Each row has a name. Each question is about the rows just above it.

| 181 |  48 |  80 |  26 |  61 |  99 |  32 | 178 | 174 |  95 | -> Z_166
| 119 | 217 | 112 | 101 |  46 | 227 | 176 | 190 | 194 |  97 | -> Z_752
|  78 | 119 |  74 | 116 | 217 |  81 | 206 |  80 | 216 |  80 | -> Z_394
|  66 | 164 | 123 | 120 |  46 | 227 |  31 | 193 |  41 |  64 | -> Z_764
The next 2 entries after | 116 | 217 |: => |  81 | 206 |
Whose row is | 119 | 217 | 112 | 101 |  46 | 227 | 176 | 190 | 194 |  97 |? => Z_752

|  47 | 182 |  36 | 119 | 181 | 111 |  65 |  57 |  51 |  68 | 204 | = Z_644
|  64 |  36 | 123 | 201 | 176 | 142 |  33 |  40 |  30 | 205 | 211 | = Z_711
|  36 | 119 | 181 |  35 |  65 |  51 |  57 | 111 |  65 | 126 | 187 | = Z_959
Where do |  47 | 182 |  36 | 119 | 181 | 111 |  65 |  57 |  51 |  68 | 204 | appear? => Z_644
What are the next 2 entries after |  36 | 119 | 181 | 111 |  65 |  57 |? => | 51 | 68 |
The next 2 entries after |  51 |  57 | 111 |  65 |: => | 126 | 187 |
Give the next 2 entries after |  47 | 182 |  36 | 119 | 181 | 111 |. => | 65 | 57 |
Give the next 2 entries after |  57 | 111 |. => |  65 | 126 |

| 131 | 124 | 141 | 173 | 117 | 100 | 126 |  81 | 103 | 171 |  79 |  Z_47
| 166 | 170 |  93 | 125 | 115 | 126 | 126 |  78 | 104 | 153 | 159 |  Z_843
|  52 |  85 | 108 |  32 | 147 | 106 |  66 | 133 | 105 | 128 |  84 |  Z_968
| 173 | 115 | 100 |  87 |  51 | 159 | 129 | 179 | 135 | 118 | 122 |  Z_679
Give the next 2 entries after | 179 | 135 |. => | 118 | 122 |
What are the next 2 entries after | 126 | 126 |  78 | 104 |? => | 153 | 159 |
The next 2 entries after | 173 | 117 | 100 |: => | 126 |  81 |
What are the next 2 entries after | 124 | 141 | 173 | 117 | 100 | 126 |  81 | 103 |? => | 171 |  79 |

| 138 |  95 | 133 | 149 | 134 | 107 | 128 |  54 | 171 | 171 | 152 | 135 | 196 | 165 | 170 |  99 | 197 | 169 | 161 | 161 | 142 | = Z_926
| 131 | 111 | 126 | 124 | 105 |  86 | 123 |  24 | 146 |  89 | 122 | 114 | 128 | 141 | 153 | 222 | 108 | 152 | 151 | 169 | 124 | = Z_515
| 117 |  87 | 112 | 122 | 155 |  71 | 128 |  21 | 115 | 119 | 120 | 117 | 120 | 115 | 128 | 196 | 175 | 130 | 125 | 143 | 117 | = Z_451
| 159 | 116 | 153 | 151 | 107 | 171 |  54 | 165 | 152 | 170 | 171 | 135 | 134 | 196 | 128 | 114 | 117 | 172 | 178 | 163 | 160 | = Z_105
| 171 | 123 | 162 | 155 | 100 |  88 | 133 |  68 | 159 | 106 | 145 | 151 |  91 | 152 | 160 | 190 |  63 | 143 | 147 | 146 | 164 | = Z_730
| 165 | 118 | 158 | 158 | 111 |  98 | 131 |  77 | 179 | 144 | 151 | 151 | 155 | 181 | 181 | 112 | 141 | 178 | 174 | 167 | 158 | = Z_288
| 170 | 100 | 197 | 169 | 190 | 145 | 124 | 112 | 102 | 197 | 134 | 124 | 177 |  93 |  92 |  62 | 239 | 107 | 100 |  98 | 111 | = Z_226
| 104 | 110 | 107 | 108 | 168 | 101 | 127 |  74 |  86 | 117 | 116 | 108 | 109 |  89 |  89 | 185 | 147 |  90 |  95 | 107 | 102 | = Z_584
The next 2 entries after | 134 | 107 | 128 |  54 | 171 | 171 | 152 | 135 | 196 | 165 | 170 |: => |  99 | 197 |
What are the next 2 entries after | 170 |  99 | 197 | 169 |? => | 161 | 161 |
Give the next 2 entries after | 111 | 126 |. => | 124 | 105 |
What are the next 2 entries after | 171 | 152 | 135 | 196 |? => | 165 | 170 |
What are the next 2 entries after | 104 | 110 | 107 | 108 | 168 | 101 | 127 |  74 |  86 | 117 |? => | 116 | 108 |
Give the next 2 entries after |  92 |  62 | 239 |. => | 107 | 100 |
Give the next 2 entries after | 151 | 151 | 155 | 181 | 181 | 112 | 141 | 178 | 174 |. => | 167 | 158 |

| 119 | 143 | 103 | 160 | 215 | 230 |  78 | 173 | 117 |  90 | 152 | 162 | 145 | 171 | 161 |  46 | 128 | 141 | 160 | 129 |  86 |  72 | 117 | 145 |  83 |  55 | 156 | 189 | 223 | 102 | 120 | 162 | 184 | = Z_258
| 100 | 136 | 110 | 142 | 223 | 250 | 108 | 178 |  77 | 101 | 144 | 137 | 176 | 152 | 150 |  48 | 148 | 124 | 160 | 115 | 111 |  68 | 104 | 177 | 124 |  72 | 118 | 189 | 223 | 107 | 152 | 140 | 156 | = Z_321
| 147 | 136 | 124 | 142 | 219 | 244 |  80 | 185 | 125 |  82 | 159 | 171 | 139 | 156 | 142 |  77 | 133 | 110 | 148 | 124 | 135 |  72 |  79 | 155 |  85 |  81 | 152 | 162 | 200 | 132 | 156 | 150 | 160 | = Z_744
| 147 | 136 | 124 | 142 | 219 | 244 |  80 | 185 | 125 |  77 | 159 | 171 | 139 | 156 | 142 |  77 | 133 | 110 | 148 | 124 | 106 |  72 |  79 | 155 |  85 |  81 | 152 | 162 | 200 | 132 | 156 | 150 | 160 | = Z_557
| 116 | 126 | 115 | 137 | 215 | 236 |  73 | 158 |  85 | 105 | 174 | 134 | 178 | 162 | 139 |  48 | 121 | 120 | 116 | 117 |  93 |  63 |  71 | 174 | 129 | 100 | 102 | 159 | 183 |  97 | 152 | 146 | 193 | = Z_516
| 156 | 139 |  69 | 180 | 210 | 232 | 115 | 213 |  97 |  95 | 139 | 165 | 139 | 171 | 162 |  61 | 142 | 120 | 175 |  83 | 124 |  74 |  69 | 123 | 129 |  92 |  98 | 161 | 169 | 137 | 131 | 184 | 149 | = Z_573
| 245 |  80 |  88 | 146 | 211 | 228 | 117 | 163 |  93 |  89 | 126 | 109 | 145 | 150 | 148 | 150 |  48 | 146 | 121 |  99 | 133 |  93 |  92 | 142 | 131 |  85 | 133 | 185 | 183 |  82 | 154 | 164 | 173 | = Z_552
| 100 | 119 |  88 | 146 | 211 | 228 | 117 | 163 |  93 |  89 | 126 | 109 | 145 | 150 | 158 |  59 | 153 | 146 | 121 |  99 | 133 |  93 |  92 | 142 | 131 | 100 | 129 | 162 | 183 | 109 | 169 | 176 | 147 | = Z_373
| 122 | 129 |  81 | 160 | 213 | 223 |  87 | 195 | 115 | 107 | 179 | 121 | 164 | 161 | 163 |  32 | 155 | 103 | 143 | 140 | 124 |  68 |  83 | 123 | 129 |  79 | 179 | 167 | 186 |  84 | 160 | 150 | 188 | = Z_374
What are the next 2 entries after |  92 | 142 | 131 | 100 | 129 | 162 |? => | 183 | 109 |
The next 2 entries after | 126 | 109 | 145 | 150 | 158 |  59 | 153 | 146 | 121 |  99 | 133 |  93 |: => |  92 | 142 |
Give the next 2 entries after | 150 |  48 | 148 |. => | 124 | 160 |
Which row holds | 147 | 136 | 124 | 142 | 219 | 244 |  80 | 185 | 125 |  77 | 159 | 171 | 139 | 156 | 142 |  77 | 133 | 110 | 148 | 124 | 106 |  72 |  79 | 155 |  85 |  81 | 152 | 162 | 200 | 132 | 156 | 150 | 160 |? => Z_557
What are the next 2 entries after | 137 | 176 | 152 | 150 |  48 | 148 | 124 |? => | 160 | 115 |
What are the next 2 entries after | 116 | 117 |? => | 93 | 63 |

| 134 | 125 | 113 | 123 | : Z_634
|  26 | 115 |  48 |  71 | : Z_46
|  71 | 203 | 135 | 203 | : Z_201
| 131 | 133 | 119 | 118 | : Z_567
| 116 | 125 | 151 | 135 | : Z_134
| 120 | 133 | 125 | 125 | : Z_462
Whose row is | 134 | 125 | 113 | 123 |? => Z_634
The row with | 120 | 133 | 125 | 125 | is => Z_462
The row with | 116 | 125 | 151 | 135 | is => Z_134
Whose row is | 131 | 133 | 119 | 118 |? => Z_567
Where do |  71 | 203 | 135 | 203 | appear? => Z_201

| 106 |  75 | 196 | 114 | : Z_936
|  62 |  48 | 118 | 191 | : Z_705
| 106 |  75 | 196 | 249 | : Z_587
Whose row is | 106 |  75 | 196 | 249 |? => Z_587
| 106 |  75 | 196 | 114 | is in which row? => Z_936

| 124 | 120 |  65 | 130 | 132 |  99 | 134 | 151 | 131 | = Z_443
|  20 | 124 | 154 | 114 | 148 | 123 | 117 | 145 | 123 | = Z_98
|  94 | 119 | 125 | 129 | 164 | 134 | 130 |  79 | 162 | = Z_803
Give the next 2 entries after | 125 | 129 |. => | 164 | 134 |
Give the next 2 entries after |  65 | 130 | 132 |. => |  99 | 134 |

| 146 | 116 | 122 |  46 | 173 | -> Z_207
| 230 | 167 |  99 |  85 | 165 | -> Z_594
| 116 | 146 | 122 |  46 | 206 | -> Z_215
Give the next 2 entries after | 230 | 167 |. => | 99 | 85 |
What are the next 2 entries after | 116 | 146 |? => | 122 |  46 |
What are the next 2 entries after | 116 | 122 |? => |  46 | 173 |

